The rows of each cloud lie close to a flat space through zero, with a little noise; how many dimensions that space has follows each cloud.

feto, 9 rows:
+3.97 -4.03 -1.46 -0.45

+2.60 -4.26 -0.34 -0.84

-0.59 -0.44 -1.51 +0.89

-2.64 -2.03 -0.15 +0.01

-0.65 -1.66 +1.42 -0.49

-0.35 -1.34 -2.58 +0.66

+0.89 +0.79 +0.81 -0.60

+1.53 -1.18 +1.64 -0.93

+3.47 -2.63 -1.50 -0.34
 -> 3

+0.63 -0.23 -3.10 +1.58

+0.01 -0.10 +0.25 +0.04

-0.37 +0.28 +1.55 -0.54

+0.61 -0.29 -2.50 +1.05

+1.28 -1.01 -7.95 +3.42

+0.24 -0.10 -1.31 +0.63

+0.01 +0.32 +1.20 -0.33

-0.02 -0.09 +1.33 -0.62
 -> 1

+1.32 +0.44 -3.95 -3.60

+0.35 +0.23 -1.22 -1.17

-1.13 -0.45 +3.59 +3.39

-0.11 -0.03 +0.56 +0.60

+0.45 +0.29 -1.17 -1.15

-0.24 +0.05 +0.84 +0.82

-0.83 -0.41 +2.89 +2.79

-0.28 -0.01 +1.02 +0.83

+0.26 -0.04 -0.61 -0.68

+1.48 +0.39 -4.96 -4.74
 -> 1

+4.47 +0.40 -2.33 -5.17

+1.41 -1.00 -0.96 -0.66

+1.28 -1.66 -0.36 +0.64

-2.04 -0.49 -0.23 +1.36

+1.31 -0.64 -1.96 -2.01

-1.03 +0.41 -1.46 -1.56

-3.08 -0.84 +0.74 +2.97

+2.46 -1.21 -0.44 -0.14

-1.35 +0.16 +1.06 +1.42

-1.81 -1.59 +0.51 +3.40
 -> 3

-3.42 -1.03 +2.12 -0.22

-1.03 -0.31 +0.71 -0.02

+5.39 +1.60 -3.28 +0.39

-0.34 -0.01 +0.27 -0.02

-1.50 -0.55 +0.79 -0.14

-4.00 -1.33 +2.58 -0.27

+3.01 +0.89 -1.83 +0.37

-4.16 -1.37 +2.66 -0.40

-1.21 -0.48 +0.86 -0.02

+1.19 +0.37 -0.65 +0.19
 -> 1

+0.47 +1.50 +2.17 +1.94

-0.36 -1.52 -1.78 -1.53

+0.49 +0.85 +1.14 +1.03

+0.44 +1.58 +2.06 +2.03

+0.68 +2.22 +2.59 +2.41

-0.11 -0.08 +0.16 +0.07

-1.14 -2.50 -3.25 -2.89

-0.83 -2.34 -3.39 -3.24

+0.14 +0.24 +0.18 +0.22

-0.82 -2.35 -3.46 -3.09
 -> 1

-2.39 +0.53 -0.40 -5.39

-1.65 +1.39 -0.09 -0.96

-1.40 +2.23 +0.22 +0.98

+3.40 -3.07 +0.03 +2.72

-0.57 +0.79 +0.01 +0.54

-0.70 -0.22 -0.38 -2.33

+1.93 -2.22 +0.16 +0.63
 -> 2

kur (10 x 4):
+0.59 -0.31 +0.23 -0.86

-3.54 +2.33 -1.76 +5.96

+0.19 +0.13 +1.51 -1.12

-0.88 +2.20 +3.57 -1.89

-2.52 +2.53 +0.73 +2.59

+0.93 -1.09 -0.52 -0.63

+1.21 -0.69 +1.34 -2.43

-0.92 +0.31 -1.22 +1.85

-1.49 +1.24 -0.14 +1.71

+0.65 -1.33 -1.77 +0.28
 -> 2

+2.27 -1.32 -0.34 -1.03

+1.30 -2.31 +1.32 +1.43

+0.46 -2.73 +2.27 -0.25

+3.08 -3.53 +2.26 +2.43

+2.71 -1.01 -0.70 +0.56

+1.45 +1.18 -2.43 -0.81

+0.02 -1.29 +0.65 -1.48

-0.74 +2.80 -1.35 +1.28

-1.66 -0.33 -0.01 -3.63

+3.40 -2.17 -0.07 +1.14
 -> 3

-1.23 -1.39 +2.02 +0.22

-2.80 -2.67 +2.78 +1.13

-1.13 -1.08 +0.77 +0.49

-3.48 -3.20 +2.92 +1.50

+0.71 +0.27 +1.66 -1.92

+1.45 +1.37 -1.72 -0.66

-2.66 -2.33 +4.50 -0.91

+1.30 +1.65 -2.84 +0.65

+0.09 +0.27 +0.55 -0.72

+0.90 +0.56 +0.77 -1.50
 -> 2

Fom:
-0.42 -0.80 -0.78 -1.15

-2.54 -0.29 -2.87 +3.96

+0.87 +0.53 +1.28 -2.98

-1.28 +1.10 -0.33 -1.87

-1.83 -1.90 -3.12 +0.41

+0.85 -4.28 -1.63 -2.69

-0.91 +1.05 +0.12 -0.60

-0.06 -3.63 -2.20 -2.36

+0.76 -0.22 +0.53 +0.75

-0.66 +2.65 +1.11 -0.73
 -> 3

repev (10 x 4):
-1.18 -2.48 +1.50 +0.10

-1.19 +5.52 -1.61 -2.02

+1.64 -2.74 +0.33 +1.21

+0.43 +1.35 -0.57 +0.29

+0.27 -5.12 +1.71 +1.32

+1.07 +2.07 -1.28 -0.04

+2.27 +0.70 -1.22 +1.35

+2.05 -2.17 -0.19 +1.57

-0.45 -1.87 +0.96 +0.17

-1.83 -1.61 +1.38 -0.50
 -> 2

vupi:
-1.14 -0.60 +2.30 +2.92

-0.45 +0.25 -1.29 +0.02

+0.42 -0.09 +1.38 +0.82

-0.87 -0.20 +1.74 +1.95

-4.32 -1.05 -1.80 +4.87

-0.99 -0.42 +1.01 +1.86
 -> 2

-0.77 +0.77 +0.25 +0.10

+5.37 -5.39 -1.00 -0.24

+2.96 -3.06 -0.60 -0.11

-0.93 +1.41 +0.06 +0.08

-1.62 +2.16 +0.51 +0.21

-0.99 +1.22 +0.28 +0.21

+0.77 -1.11 -0.22 -0.02

+1.68 -1.91 -0.61 -0.38

+3.80 -4.10 -0.70 -0.50

+0.62 -0.70 +0.00 +0.19
 -> 1

Maf:
+1.32 +0.81 -1.11 -0.99

-3.00 -2.08 +2.91 +2.33

-2.43 -1.81 +2.57 +1.82

-1.56 -1.12 +1.69 +1.08

+1.70 +1.28 -1.53 -1.18
 -> 1
